Here is a tiny trained network, its code and every weight. The questions are about switching its units off for an input and a target symbol, where a switched-off unit gives its printed mean instead of its output.

import numpy as np


def w(rows, s, z=0):
    codes = np.array(rows[::2]) - 128.0
    scale = np.full(codes.shape[1], s)
    scale[-1] = z or s
    return codes * scale


def f(y):
    return y / 2 * (1 + np.tanh(0.7978845608 * (y + 0.044715 * y**3)))


def softmax(a):
    e = np.exp(a - a.max(-1, keepdims=True))
    return e / e.sum(-1, keepdims=True)


def log_softmax(a):
    a = a - a.max(-1, keepdims=True)
    return a - np.log(np.exp(a).sum(-1, keepdims=True))


def net(x, mask):
    ids = ['βγεζμψω'.index(c) for c in x.split()]
    T = len(ids)
    res = E[ids] + P[:T]
    u = 0
    for l in range(2):
        q, k, v = (res @ M[l].T for M in (Q, K, V))
        z = softmax(np.where(np.tri(T) > 0, q @ k.T / 2**0.5, -1e9)) @ v
        res = res + np.where(mask[u], z, O[l][:, -1]) @ O[l][:, :-1]
        u += 1
        y = f(res @ A[l][:, :-1].T + A[l][:, -1])
        res = res + np.where(mask[u : u + 12], y, B[l][:, -1]) @ B[l][:, :-1]
        u += 12
    return log_softmax(res[-1] @ U[:, :-1].T + U[:, -1])


Q, K, V, O, A, B = {}, {}, {}, {}, {}, {}
E = w([
[49,127,183],'β',
[66,119,161],'γ',
[190,113,61],'ε',
[128,250,81],'ζ',
[32,108,75],'μ',
[65,196,254],'ψ',
[61,159,162],'ω',
],0.017)
P = w([
[245,2,106],'0',
[103,48,141],'1',
[102,128,134],'2',
[96,153,127],'3',
[90,156,132],'4',
[89,165,128],'5',
[85,165,129],'6',
[85,159,127],'7',
[84,175,124],'8',
[91,146,137],'9',
],0.0084)
Q[0] = w([
[95,63,158],'0.h1',
[255,168,38],'0.h1',
],0.0058)
K[0] = w([
[104,1,218],'0.h1',
[97,145,99],'0.h1',
],0.0082)
V[0] = w([
[2,106,55],'0.h1',
[210,148,63],'0.h1',
],0.0073)
O[0] = w([
[8,195,138,253],'0.h1',
[138,41,200,86],'0.h1',
],0.011,0.0028)
A[0] = w([
[169,135,96,68],'0.n1',
[179,167,163,189],'0.n2',
[68,218,127,253],'0.n3',
[79,112,183,237],'0.n4',
[125,149,65,154],'0.n5',
[70,102,77,166],'0.n6',
[254,82,148,74],'0.n7',
[176,115,36,26],'0.n8',
[93,124,81,192],'0.n9',
[178,101,127,185],'0.n10',
[143,139,75,171],'0.n11',
[194,189,103,144],'0.n12',
],0.013,0.0045)
B[0] = w([
[127,162,162,129],'0.n1',
[32,146,193,133],'0.n2',
[235,165,53,250],'0.n3',
[229,205,184,180],'0.n4',
[177,45,90,154],'0.n5',
[222,49,89,177],'0.n6',
[148,157,214,149],'0.n7',
[177,154,253,140],'0.n8',
[223,69,42,171],'0.n9',
[120,54,181,138],'0.n10',
[91,40,208,142],'0.n11',
[164,132,243,136],'0.n12',
],0.0051,0.019)
Q[1] = w([
[84,2,91],'1.h1',
[124,72,136],'1.h1',
],0.0077)
K[1] = w([
[104,241,3],'1.h1',
[213,147,81],'1.h1',
],0.0056)
V[1] = w([
[56,28,136],'1.h1',
[116,110,3],'1.h1',
],0.0065)
O[1] = w([
[244,38,37,54],'1.h1',
[255,148,173,2],'1.h1',
],0.0064,0.0043)
A[1] = w([
[183,175,56,62],'1.n1',
[180,248,199,47],'1.n2',
[69,104,7,61],'1.n3',
[165,147,186,29],'1.n4',
[100,96,130,255],'1.n5',
[171,53,23,116],'1.n6',
[89,132,96,246],'1.n7',
[211,95,157,211],'1.n8',
[132,113,157,147],'1.n9',
[142,247,30,154],'1.n10',
[223,142,134,158],'1.n11',
[147,54,232,140],'1.n12',
],0.012,0.0039)
B[1] = w([
[90,166,237,212],'1.n1',
[52,41,74,177],'1.n2',
[48,177,207,167],'1.n3',
[67,103,244,136],'1.n4',
[221,119,112,139],'1.n5',
[109,13,139,192],'1.n6',
[168,23,190,147],'1.n7',
[42,254,77,186],'1.n8',
[118,164,58,131],'1.n9',
[202,80,146,252],'1.n10',
[53,156,25,203],'1.n11',
[108,243,71,158],'1.n12',
],0.006,0.022)
U = w([
[171,107,132,103],'β',
[149,9,66,130],'γ',
[39,70,170,6],'ε',
[170,130,207,126],'ζ',
[104,151,78,107],'μ',
[183,119,206,132],'ψ',
[188,110,125,154],'ω',
],0.012,0.0024)

Each question gives the input, a string of symbols that net reads in full, and the target symbol t.
The units are the heads (2 rows each of Q, K, V and O) and the neurons (one row each of A and B). Each row of codes is followed by its name. A weight is (code - 128) times the scale printed after its matrix; where a second scale follows, it is the last column's (O, A, B and U).
mask holds one flag per unit, layer by layer, with each layer's heads first. A switched-off unit (its flag False) gives its mean, the last column of its rows in O or B, instead of its output. The means were averaged over made-up inputs and are rounded, as every weight is.
A unit's drop is (log p(t) with every unit on - log p(t) with that unit switched off) / (log p(t) with every unit on - log p(t) with every unit switched off).
The circuit of an input: a set's keep is (log p(t) with only the set's units on - log p(t) with every unit switched off) / (log p(t) with every unit on - log p(t) with every unit switched off). Starting from the 12 units with the biggest drops (on a tie, the unit counted first), units are removed one at a time, each time the one whose removal leaves the highest keep (on an exact tie, the one counted first), for as long as the keep stays at least 0.8.
units of the circuit, in order: the units of the circuit, biggest drop first
top k neurons: the k neurons with the biggest drops, biggest first
k most important neurons of layer l: the k neurons of layer l with the biggest drops, biggest first
input γ ω ω, target γ: top 2 neurons -> 1.n10, 1.n2
input ψ β ε ε ψ ζ ω ε ζ, target ψ: units of the circuit, in order -> 1.n10, 1.n1
input ψ μ μ μ β, target ψ: top 2 neurons -> 0.n3, 1.n11
input μ β γ, target μ: units of the circuit, in order -> 0.n3, 0.h1
input μ γ μ ε γ μ ζ β, target μ: units of the circuit, in order -> 0.n3, 0.h1
input γ β γ μ γ, target γ: top 2 neurons -> 1.n6, 1.n10
input β ζ γ ε ω μ, target γ: units of the circuit, in order -> 0.n6
input ε ε ε ω, target ε: units of the circuit, in order -> 0.h1, 0.n7, 1.h1, 0.n9
input ψ ε ζ, target ψ: top 3 neurons -> 1.n11, 0.n7, 0.n3
input ε ε ψ ψ ε ω ω ε μ ζ, target ε: 4 most important neurons of layer 0 -> 0.n7, 0.n8, 0.n10, 0.n4
input μ ε ω γ, target μ: top 3 neurons -> 1.n11, 0.n4, 1.n8
input μ μ ε μ μ μ ζ ω, target μ: 3 most important neurons of layer 1 -> 1.n11, 1.n2, 1.n8
input β ζ ω ε, target μ: top 3 neurons -> 1.n10, 0.n8, 1.n1
input ω β ε ε, target μ: 4 most important neurons of layer 1 -> 1.n10, 1.n12, 1.n1, 1.n6
input μ γ γ ε ω γ ε γ ψ β, target μ: top 4 neurons -> 0.n3, 1.n11, 0.n4, 1.n2
input ψ ψ ω ψ ω ω, target ψ: 2 most important neurons of layer 1 -> 1.n10, 1.n11
input ζ μ β, target ζ: top 2 neurons -> 0.n3, 0.n7
input ε ψ ψ ω, target ε: top 2 neurons -> 1.n3, 0.n7
input γ γ ζ γ ψ ω β β ω, target γ: top 3 neurons -> 1.n10, 1.n6, 1.n2
input ζ ζ μ μ ψ ε γ ε ζ, target ζ: 2 most important neurons of layer 1 -> 1.n11, 1.n3
